What can hang from each mark
j_937: j_37 j_348
j_539: j_395
j_395: j_135 j_539 j_640 j_790 j_992
j_193: j_105 j_992
j_37: j_193 j_640 j_790 j_880
j_992: j_105
j_235: j_539 j_640 j_790 j_880
j_348: j_787
j_135: j_235 j_539
j_790: j_640 j_787 j_880
j_880: j_235 j_640
j_640: j_937
j_105: j_135 j_539
j_787: j_105 j_790 j_880 j_992

Known rows, with every way that one mark hangs from another
(j_348 (j_787 (j_790 j_640) (j_880 j_235) j_992)): [   6   46 -223  -40  -45  -37  150 -161  120  134  304   16 -127   46
  158   -3 -102 -103  405   82  -57  -51   87   62  -96  295   34  -25
  138  532  -14  107  -91  -38  -23   23   79  -11   12  121  127  -72
 -118  -16   44]
(j_790 (j_787 (j_105 j_135 j_539) j_880 j_992)): [ -27  -25  -23 -157 -139   92    0   97  -28  319  344  217 -119  -46
  269 -173 -104   25  152  270 -156  106   28  114  191   44  254  110
   65  169   65   40 -223   16   75 -191  139   43  -61  -55   68  -55
 -193   31  307]
(j_880 (j_235 (j_539 (j_395 j_135)) (j_790 j_787))): [ 164  -79  -51  -86  -58  -18  167 -142   40  314   61  206 -129   -4
  -44 -103   23  116  -62  143  -84   84  100   -7 -205 -103   36  -59
  -72  135  181  142   -5   46 -179    3  -56  -21  198  115   58  -39
  266  -96  150]
(j_193 (j_992 (j_105 (j_539 j_395)))): [ -63  -81   69 -120  -25   96 -109   62  -11   83  168  125  -60   13
  178  -73   43  -88  -40  101  -66    7  -35    3 -125 -218   81   -9
 -117 -160  172    8 -102  120 -196  120  -21  -72  116  -47   93  -45
  -86  -38  127]
(j_790 (j_640 j_937) (j_787 j_105) (j_880 (j_235 j_539))): [  77  -41   80 -130  -25  -79  287 -169   99  246  -78  320  -66 -149
  149  -80    0 -128  246  -52  -54   42  -51  142   52  -87  187   11
   97  175  108  161   83   -6  -70 -113  -16  240   16   65   80  -87
  148 -109  -47]
(j_937 (j_37 (j_790 j_787 j_880)) j_348): [  11  -75 -234 -179  102   69  160 -153  -50 -219  -57  180   13  -38
   19  -25  -94 -123  128  -88 -141   70  187   62   67 -111   55  -41
   90  258  101   63   77  -63   76   39  -50  -38  -70 -180  201  -44
  242  -60  110]
(j_937 (j_348 (j_787 (j_105 (j_135 j_539)) j_880 j_992))): [-101  -17  -29 -146  -58   55  -54 -153  -51  -55  370  -23 -110   37
  199  -31 -147    9  289  193 -119   71   81   81  117   18  108   31
    0  418   25   27 -171   -6  115  120  114 -147  -30   -3   59   -3
   19   20   29]
(j_105 (j_539 (j_395 j_135 j_640 j_992))): [ -10 -159  153 -100  -19   79 -186   23  -60   70  -59    5   16  -16
  153 -226  -43   45 -201   98 -112 -132  172   21   66 -168  134  -20
 -165 -122  221   72  -33   34 -296  -16   13 -105   51  167  147  -22
  243  -34  136]
(j_790 (j_787 j_880 (j_992 j_105))): [ -91  -13 -191 -100 -105  -22  133  135   -4  170  246  166 -153  -16
  200  -30  -18 -208  127  229  -66   85   -1   36  -83    7  134   75
  163  363   -1   46 -147   18  137  -89  -20  -15   -1  -76  112  -59
 -128  -19  353]
(j_640 (j_937 (j_37 (j_193 (j_105 j_539)) j_790) j_348)): [  43 -113 -111  -35   -4  133  139 -188   16 -195  -78  -40   20  -68
 -133 -123  -25  -92  149   27 -145  -11  -49   29  114 -351   20   80
  149   20  212   65  140  -98  -32  149  -79 -202   65  -91  117   27
  210  -76  -20]
(j_937 (j_37 j_640 j_880)): [ 111   15  -58 -163   86  -36  129  -60   23 -123 -206  272  112  -24
  -68  -49  -59 -211   45 -171  -77   20  119   26  153 -102   21 -162
  176  280  -20   26  163   60   49 -175  -46  -67   18  -19  170   -4
  203  -59   16]
(j_880 (j_235 j_539) j_640): [  93  -34   93  -27  -80  -70  273 -389 -118  244  104  124  -62  -18
 -210 -163   61  220   52   -8  -67   18 -119  -91 -116  -45  -44  -33
  -82   44   29   85   49  112  -60   55   84   56  117   68   31  -13
    9   -6 -105]
(j_235 j_640 (j_790 j_787) j_880): [ 220  -16 -209  -74    9  -64  199   98   97  168  110  -56 -189  -70
  -56   66 -135 -275 -228  162  -44  -41  -56   -4 -133  -16   37  -17
  137  372  -30   74  -46   65  -61 -220  -74   27   27   17  -61  -64
  237 -136   24]
(j_787 (j_105 j_135) (j_790 (j_640 j_937) j_880)): [ 152   90   68 -117    8   22  123    9  240  237  -35  209   66  -94
  150   38 -168  218  272  -51  -25 -160  -10  236  203  -91  195 -109
   11  328  111  -28  111  -72  -69 -152  -55  213 -127   20   37  -80
   -5  -25 -210]
(j_992 (j_105 j_135 (j_539 (j_395 (j_640 j_937) j_790)))): [ -44 -121  103 -116 -107   53  -24  151   82  164   82  227   25  -58
  118  -12  -39  116 -145  145  -52 -158   38   61   45 -273  182   -2
  -24   54  245  -35   -5  -41 -223  -39  -97  -97   50   84  223  -36
  127  -57   29]
(j_937 (j_37 j_640 j_790) j_348): [  83  -27 -111 -161   94  -13  161 -181   59 -129 -107  152   43   -4
 -210  -26  -97   72   75 -118  -94   21  164   -5  109 -199   -1  -52
  357  312   39   14  197   34  -21  -57 -122 -196  -33 -142  190  -21
  269  -28  -35]
(j_880 (j_235 j_539 j_790) j_640): [ 182  -25    9  -13  -65  -57  339 -415  -38  306   94  153 -129  -24
 -290 -121   -6  275   -8   48  -96   -2  -86  -60 -183  -54  -46  -82
  -36  106   11   82   94  104 -118   63  -11  -20  164   65   19   -6
   97  -26  -45]
(j_193 (j_992 (j_105 j_135 (j_539 (j_395 j_790))))): [ -58  -76   73 -165  -31   95  -87  106   74  127  184  218  -63   20
  166  -22   -4   -6  -44  107  -65  -68   -9   33  -28 -224  116  -64
  -54  -34  240   -9 -109   53 -157   99  -24  -54   67  -24  149  -72
  -94  -39   62]
(j_640 (j_937 j_37 j_348)): [ -27  -69    7  -51    7   20   61 -125  -18 -148  -32  -12   76  -64
 -112  -36  -17 -272  201  -78  -96  -10   83   34  193 -200  -67   39
  -28  150   27   59  109  -96   52    6  -90 -177  -59  -60  105   -8
   83 -103    3]
(j_348 (j_787 (j_105 j_539) j_880)): [ -25  -66  -76 -104  -45   91  -24  -68  -55   76  321  -84  -66  -19
  251  -44 -112   11  102  213  -93   62  -38   94  -29  240  172  126
  -68  -58  -24   20 -138  -21  -52  135  219  -84   41   24   73   16
   14   -3   94]
(j_880 (j_235 (j_539 j_395)) j_640): [  91  -37  118  -48  -67  -80  172 -338 -119  278   84  125  -57  -20
 -167 -245   53  218  -31  -11  -52   19   -1  -79  -93 -136  -31  -53
 -252   97  125   81    2  144 -124   85   13   92  152   94   40  -34
   36   -5  -71]
(j_790 (j_640 (j_937 j_37)) (j_787 j_880 (j_992 j_105))): [ -56  -15 -110  -81  -86 -115  285  106  115   74   95  150  -83 -113
   65   -2  -35 -222  347   83  -82    5  119  116   63  -70   87   72
  377  531   43  109   17  -42   54 -298 -158  -14  -59  -52  201  -85
  -76  -81  260]
(j_992 (j_105 (j_539 j_395))): [ -36  -83   21  -29  -59   84  -74  114  -16   68   71  138   -1  -17
  187  -72   25   84 -133  139  -58  -29   15   51 -167 -202  121   15
 -169 -140  163  -26  -59   64 -219   14  -57  -29  112   17  116  -12
  105  -26  113]
(j_992 (j_105 (j_135 j_235) (j_539 (j_395 j_640)))): [ -26 -114  131 -130 -133   80 -103  104   25   32  261  256   31  -20
  149   39   15  114 -155  150  -56  -77   56   56  -52 -172  194   35
 -209 -124  176    6   -2   75 -276 -153  -93  -29   84   85  186  -17
   43  -24   71]
(j_992 (j_105 (j_135 j_235) j_539)): [  -6  -79   76  -64 -125  130  -38   66   24  -19  283  269   27   -9
  128  110   52   83  -55  144  -84  -36  -81   85 -107  -75  172   65
 -113 -228  104   18   -1   39 -166 -146    0  -12   60   23  128   -4
  -49  -29   55]
(j_539 (j_395 j_135 j_790)): [  -2  -41   -2 -108   23  -62    2  105   91  180 -193   -9   39   53
   40  -92  -60   64 -186   80   46  -59  224   14  -61 -126   38 -153
  -22  272  232   -2   22  -81 -128   48  -83  -26   18   76   98  -57
  326  -26   40]
(j_348 (j_787 j_105 j_790 (j_880 (j_640 j_937)) j_992)): [   4   44 -182 -116  -83  -18  133 -123   36  312  365  -46  -89   -5
  134  -89 -177   -9  252  211 -104  -35  -10   96    1  133  105   69
  -23  476  -79   10  -88  -58   35  116  103  -79   -3    0   93  -70
 -165   42  145]
(j_193 (j_105 j_539) j_992): [ -69 -127   65  -22   31  160  -35  -22  -14   43  156   87  -95   30
  192 -166   64   31  170   94 -126  -11 -210    7  -40 -134  122  -26
  -99 -285  152   71  -96  137 -143  175   71  -52  117  -15   44  -15
    3   29  -70]
(j_787 j_105 (j_880 j_640)): [  42   42   49 -115  -73  -34  213 -153  -84  260  183  -66  -43  -56
  -54 -151 -127  160   89  190  -10   46 -110   47   11   54  138  -10
  -11  212  -72  -55   -2   82   82   30   96    7  -21  -94    2   21
  -58   32   18]
(j_135 (j_235 j_640) (j_539 j_395)): [   2   21  107  -84  -17   -8 -176  -13    2 -179   85   87  -43   41
  -99  -29   16 -257 -233   86   81   52  174   12 -184  -80   46  -31
 -104  -60  106   60  -92  246 -382  -90 -163   34  134  108  -56  -39
  -33   34   28]
(j_37 j_193 j_640 j_790): [ 205   59 -159 -102   12  -13  149  -71  188   32 -217   45  -44  -13
 -262    6  -60  130 -253  -21   22    7  -73  -67   -2 -259   75   66
  631  256  158  -40  183   28  -61   49 -115  -55  123  -78    9    2
  165    8  -27]
(j_395 j_539 j_640 (j_992 j_105)): [-129 -147   57  -69   -9 -135  206  -75   -5 -179  -12  193 -132  -17
   -7  119  -25   35  -62   59    2 -354 -168  -26  -81 -195   63 -102
  187   39  -53   23  -18   71 -103   21 -165 -189    9  122  302  -16
  229  -44   18]
(j_235 (j_539 (j_395 j_790)) (j_640 j_937)): [  81  -36   29 -125   31 -170  144  -49   92  327 -197   56 -123  -27
  -36  -40  -64    1 -105   66   97  -85  -14  -35  -10 -356  -93    2
  100 -119  140   37   45   62 -253  -48 -206  -72   81  102  -46  -72
   69  -61 -120]
(j_539 (j_395 j_790 (j_992 (j_105 (j_135 (j_235 j_880)))))): [ -21  -44  -11 -112    9  -46 -140  132  170  -94  100   96 -118    6
   95  -70  -41 -307 -255  110   30 -215  111   86  -63 -198  118 -156
 -293  143  158   61  -35   46  -45  109 -185   24   58  162  220  -91
   58  -86   71]
(j_880 j_235 (j_640 (j_937 (j_37 (j_193 j_992))))): [  59  -38   50  -48 -103    7  225 -363  -87   36  107   86   29  -82
 -387 -125   62 -330   74  -78 -133  -22  -48  -70   20 -181  -72    5
  -79  348   74  110   64  -25   -2   56   22    0  123   -6  130  -37
  -21  -92   -6]
(j_235 (j_539 (j_395 j_135)) j_640 j_790 j_880): [ 302  -77  -28 -139   19 -137  175  -26   47  371  -56 -145 -185  -21
    0  -38 -170  189 -304  197   30  -12  -20  -43 -167 -217  -10 -120
   64   54  134   54   64  142 -244 -214 -127  -50  111  149 -148  -25
  446 -155  -87]
(j_790 (j_640 (j_937 j_348)) (j_880 (j_235 (j_539 j_395)))): [  44  -53  159  -79   45  -76  166 -335   48   90 -216  172  -20  -83
  106 -127  -11 -155  267 -200    4  -27   43   80  121 -204   55  -93
  -40  183  212  146  153   25 -112   28 -126  125    7  125   34  -53
  211 -149 -245]
(j_640 (j_937 (j_348 (j_787 (j_992 j_105))))): [-112  -67  -56  -40  -56   -2   23  -88   11  -16  163   -3  -22  -17
  102   48   -5 -287  184   83  -94  -25  -13   40   28 -198   -4  134
  -24  293   22   70    6 -121   49  138  -50 -225   32    0  114  -33
   62  -78   55]
(j_235 (j_539 (j_395 j_135)) (j_790 j_640 j_787) j_880): [ 278  -90  -40 -132   14 -143  203   89  178  280  -45 -157 -185  -63
  110 -160 -106  357 -135  123  -48   32  104   40  -73  -93   92  -94
  152  227  255  115   82   98 -157 -124 -132   64   38  114  -54  -54
  380 -136   53]
(j_395 j_135 j_539 j_790): [ -44 -100  -15  -82   28 -123  365  -56   71  117 -273   97   16   95
  -54   75  -59  253  -55   49   61 -166  -86  -25 -102   52   27 -204
  480  178  124  -11   34 -128  -81   11    7 -122 -106   25  135  -37
  439  -28  -79]

Rows
[ -10  -79   92  -58  -88  123 -125  163   -7   87  171  233   31  -35
  197   -3    5  214 -120  129  -91  -61   35   93  -22 -230  171   25
 -219  -41  239  -32 -100   27 -168  -83  -37   25   79   35  131  -21
   57  -31   53]  (j_992 (j_105 j_135 (j_539 j_395)))
[  93  -17  -67  -85   35   35  142 -116  -26  -84 -169  110  122  -83
 -144  -98  -35 -274   42  -47  -41   45   45   57  122 -149   35  -36
  184   45  107   54  161  -80   11   55  -24 -176   64  -58  154   10
   61 -102  110]  (j_640 (j_937 (j_37 j_790 j_880)))
[   2    9  174  -50  -28   89 -252  120  -18  -81  100  116   24  -18
   10  -64  -31  190 -118   16  -29   10  187   74  167 -107  130  -49
 -119  177  258  -28 -176   69  -91   -9  -25   87   32   80   -3  -19
  -39   29  -15]  (j_105 (j_135 (j_539 j_395)))
[   1  -52 -166 -138   37   34  115 -239  -46 -163   -2   71   60  -29
    0  -80  -85 -365  224  -13 -136   51  126   60  155 -173   -6   10
  124  306   90  110   99 -136   86  154    3 -293   48  -57  214  -14
  126  -98  124]  (j_640 (j_937 (j_37 j_790 j_880) (j_348 (j_787 j_992))))
[ 102   -5 -304 -132   43   21  214   -6  174  100 -199  332 -146  -25
   46  -57  -67  -45 -124   13  -78   23 -119   14    4 -332  255   32
  532  483  206   40   88   26   45   17 -150  115  144  -72   88  -69
  328   34   60]  (j_37 (j_193 j_105) j_640 (j_790 (j_787 j_992) j_880))
[  50    1   49  -36    6  -66  147  -61  149 -152 -127  -76   14  -87
 -154   38   -9 -121  228 -140  -32  -72   57   38  146 -187  -84   11
  274  196  109   70  147  -55  -58 -125 -147    1  -16  -14   53  -27
  -17  -80  -77]  (j_790 (j_640 (j_937 (j_37 (j_193 j_992)))))
[  77  -59   75 -109 -121  -46  117   44   60   69  264  153  -42  -51
   23  200   26  -56  -73  152   25  -47 -206   33 -114 -195   92   61
   -2  -71   43   44   77   64  -75 -221  -88  -15   69   67   45  -21
   -2 -123  -86]  (j_992 (j_105 (j_135 (j_235 j_539 (j_640 j_937) j_880))))
[-124  -78 -147  -22  -72   35  -65   13  -28   14  284   98  -84   37
  279   73  -30  -53   51  153 -131   -9   37   43 -134   44   58  107
  -29   74  -22   44 -139  -69  -69   10   78 -102   92   75  152  -38
   44   18  184]  (j_348 (j_787 (j_992 (j_105 j_539))))
[ 115   23  -95  -39  -46   -9  255 -226  -10  213  139   86 -137  -18
 -156   29  -87 -263   78  163   29   16  -66   -9 -165  108   30  -62
  133  268  -46   68  -20   73  -57  -72   -9  -82   98   46    1    9
   51 -115   -8]  (j_787 (j_880 (j_235 j_640 j_790)))
[ 133  -59  -55  -99   21  -58  174 -116  -27  -23    6 -158  -13  -89
 -167  -22 -117 -389  -44   25   -4  -36  -68  -33   68 -184  -26    4
  197  240   27   69   91    7  -22 -156  -30 -117  -38  -21   22  -30
  230 -180 -159]  (j_235 (j_640 (j_937 (j_37 j_790) j_348)) j_880)
[ 151    3  -94 -205    0   36  164   19  112  335   27  231  -61  -60
  -35 -172  -96  157 -140  147  -54  114  -35   50   23  -19  312  113
  566  160  109    3   41  126 -129  -13   35  -83   47 -140  115  -47
   61   20  175]  (j_37 j_640 (j_790 (j_787 (j_105 j_539) j_880)))
[ -71   -6   33  -74   63   27 -163   46   32 -104 -187   95  -47   19
   63 -185  -74  -98 -200   -7   53    5  208   53  -18  -53  127 -193
    6  132  226  -36 -117   81 -174  218  -84   67   35   90   24  -44
  130   29   33]  (j_135 (j_539 (j_395 (j_790 j_880))))
[ -91  -29  -98 -119  -67    7   69 -287  -55   51  360  -11 -123   48
  167  -57 -103 -183  346  183 -103   74   30   30   -3   53   42   25
  -72  403  -64   82 -104  -31  126  135  125 -157   18   11  107   -8
   79  -28   30]  (j_937 (j_348 (j_787 j_105 (j_880 j_235) j_992)))
[  56  -55 -201 -128  -21   62  201 -139   21 -161  -15  -79  -11  -92
 -169  -68  -54 -295  149   38 -101   60   31   21  142 -235   10  129
  263  304  168   70  104 -123  116  134  -87 -184   -3 -164  110   -1
   52 -123  146]  (j_640 (j_937 (j_37 j_193 (j_790 (j_787 j_880))) j_348))
[  39  -14 -206  -67   89    3   89  -38  143 -116   12   36   38  -44
  172  132 -104 -117  242 -155  -90 -131  133  147   19  146   33   -8
  -31  337   32   69   56 -144  -83   35  -24   77  -49   65  148  -86
   92  -58  -61]  (j_348 (j_787 (j_790 (j_640 (j_937 j_37)) j_880)))
